Below is a small trained network, with its code and all its weights. Each question gives an input and a target symbol and asks what happens when units are switched off, that is, made to give their printed mean instead of their output.

import numpy as np


def w(rows, s, z=0):
    codes = np.array(rows[::2]) - 128.0
    scale = np.full(codes.shape[1], s)
    scale[-1] = z or s
    return codes * scale


def f(y):
    return np.maximum(y, 0)


def softmax(a):
    e = np.exp(a - a.max(-1, keepdims=True))
    return e / e.sum(-1, keepdims=True)


def log_softmax(a):
    a = a - a.max(-1, keepdims=True)
    return a - np.log(np.exp(a).sum(-1, keepdims=True))


def net(x, mask):
    ids = ['αβδλξφψω'.index(c) for c in x.split()]
    T = len(ids)
    res = E[ids] + P[:T]
    q, k, v = (res @ M[0].T for M in (Q, K, V))
    z = softmax(np.where(np.tri(T) > 0, q @ k.T / 2**0.5, -1e9)) @ v
    res = res + np.where(mask[0], z, O[0][:, -1]) @ O[0][:, :-1]
    y = f(res @ A[0][:, :-1].T + A[0][:, -1])
    res = res + np.where(mask[1:13], y, B[0][:, -1]) @ B[0][:, :-1]
    return log_softmax(res[-1] @ U[:, :-1].T + U[:, -1])


Q, K, V, O, A, B = {}, {}, {}, {}, {}, {}
E = w([
[249,145,180,148],'α',
[63,142,192,183],'β',
[155,253,246,85],'δ',
[201,40,143,135],'λ',
[206,121,58,129],'ξ',
[233,154,95,127],'φ',
[132,154,65,97],'ψ',
[187,192,126,108],'ω',
],0.018)
P = w([
[110,103,113,123],'0',
[110,136,172,214],'1',
[121,117,113,93],'2',
[143,141,175,224],'3',
[134,120,120,66],'4',
[145,141,168,232],'5',
[147,105,142,41],'6',
[133,131,165,250],'7',
[122,103,122,71],'8',
],0.015)
Q[0] = w([
[155,59,117,88],'H1',
[4,75,124,10],'H1',
],0.013)
K[0] = w([
[156,136,118,161],'H1',
[51,148,131,253],'H1',
],0.018)
V[0] = w([
[2,184,100,130],'H1',
[101,205,157,126],'H1',
],0.0088)
O[0] = w([
[90,122,103,180,2],'H1',
[8,34,161,111,162],'H1',
],0.013,0.0069)
A[0] = w([
[133,160,156,57,167],'N1',
[148,159,97,72,14],'N2',
[91,113,129,206,116],'N3',
[164,84,79,78,206],'N4',
[181,52,222,178,152],'N5',
[154,94,43,208,207],'N6',
[187,153,83,140,82],'N7',
[153,77,29,74,2],'N8',
[148,100,148,244,120],'N9',
[113,253,63,232,37],'N10',
[136,181,197,227,52],'N11',
[54,49,167,76,130],'N12',
],0.011,0.0073)
B[0] = w([
[100,145,108,156,251],'N1',
[98,126,155,95,159],'N2',
[191,93,144,227,163],'N3',
[145,160,81,156,217],'N4',
[125,138,106,172,251],'N5',
[61,92,154,127,172],'N6',
[110,121,183,98,200],'N7',
[82,27,244,49,157],'N8',
[63,190,134,16,179],'N9',
[180,65,107,56,160],'N10',
[120,59,75,97,208],'N11',
[166,146,114,127,238],'N12',
],0.011)
U = w([
[199,190,89,202,160],'α',
[151,94,152,200,252],'β',
[89,187,132,129,162],'δ',
[212,74,72,152,178],'λ',
[163,53,197,126,43],'ξ',
[190,135,123,120,13],'φ',
[87,125,13,89,141],'ψ',
[144,190,8,148,253],'ω',
],0.012,0.0038)

Each question gives the input, a string of symbols that net reads in full, and the target symbol t.
The units are the heads (2 rows each of Q, K, V and O) and the neurons (one row each of A and B). Each row of codes is followed by its name. A weight is (code - 128) times the scale printed after its matrix; where a second scale follows, it is the last column's (O, A, B and U).
mask holds one flag per unit, heads first, then neurons. A switched-off unit (its flag False) gives its mean, the last column of its rows in O or B, instead of its output. The means were averaged over made-up inputs and are rounded, as every weight is.
A unit's drop is (log p(t) with every unit on - log p(t) with that unit switched off) / (log p(t) with every unit on - log p(t) with every unit switched off).
The circuit of an input: a set's keep is (log p(t) with only the set's units on - log p(t) with every unit switched off) / (log p(t) with every unit on - log p(t) with every unit switched off). Starting from the 12 units with the biggest drops (on a tie, the unit counted first), units are removed one at a time, each time the one whose removal leaves the highest keep (on an exact tie, the one counted first), for as long as the keep stays at least 0.8.
units of the circuit, in order: the units of the circuit, biggest drop first
unit that matters most: the unit with the biggest drop
top k neurons: the k neurons with the biggest drops, biggest first
drop when u is switched off: that unit's drop, to one decimal
input β β δ δ ξ δ ψ λ, target ψ: unit that matters most => N9
input ψ ξ φ ψ δ α ξ ω, target λ: units of the circuit, in order => (H1, N10)
input ψ δ β ω ψ ξ ψ δ, target ψ: top 2 neurons => (N11, N9)
input ψ δ ξ δ, target λ: units of the circuit, in order => (N11, H1, N10)
input ω ω ω λ ξ ω, target λ: units of the circuit, in order => (N10, H1)
input δ β δ λ δ ψ, target β: units of the circuit, in order => (H1, N3)
input ξ α ψ ξ, target ψ: units of the circuit, in order => (N9, H1, N6)
input ω α δ δ ξ δ δ ξ, target β: top 2 neurons => (N3, N6)
input λ α α β δ ω ω, target ω: top 4 neurons => (N4, N8, N1, N7)
input φ ψ ψ α δ φ ω, target ω: top 2 neurons => (N4, N8)
input δ φ ξ ψ, target λ: top 3 neurons => (N10, N9, N1)
input ψ ξ ψ δ α ψ, target α: drop when H1 is switched off => 1.2
input φ δ δ λ ψ ξ, target ψ: drop when N9 is switched off => 0.9
input ψ ψ ξ ψ, target λ: drop when N9 is switched off => 0.3
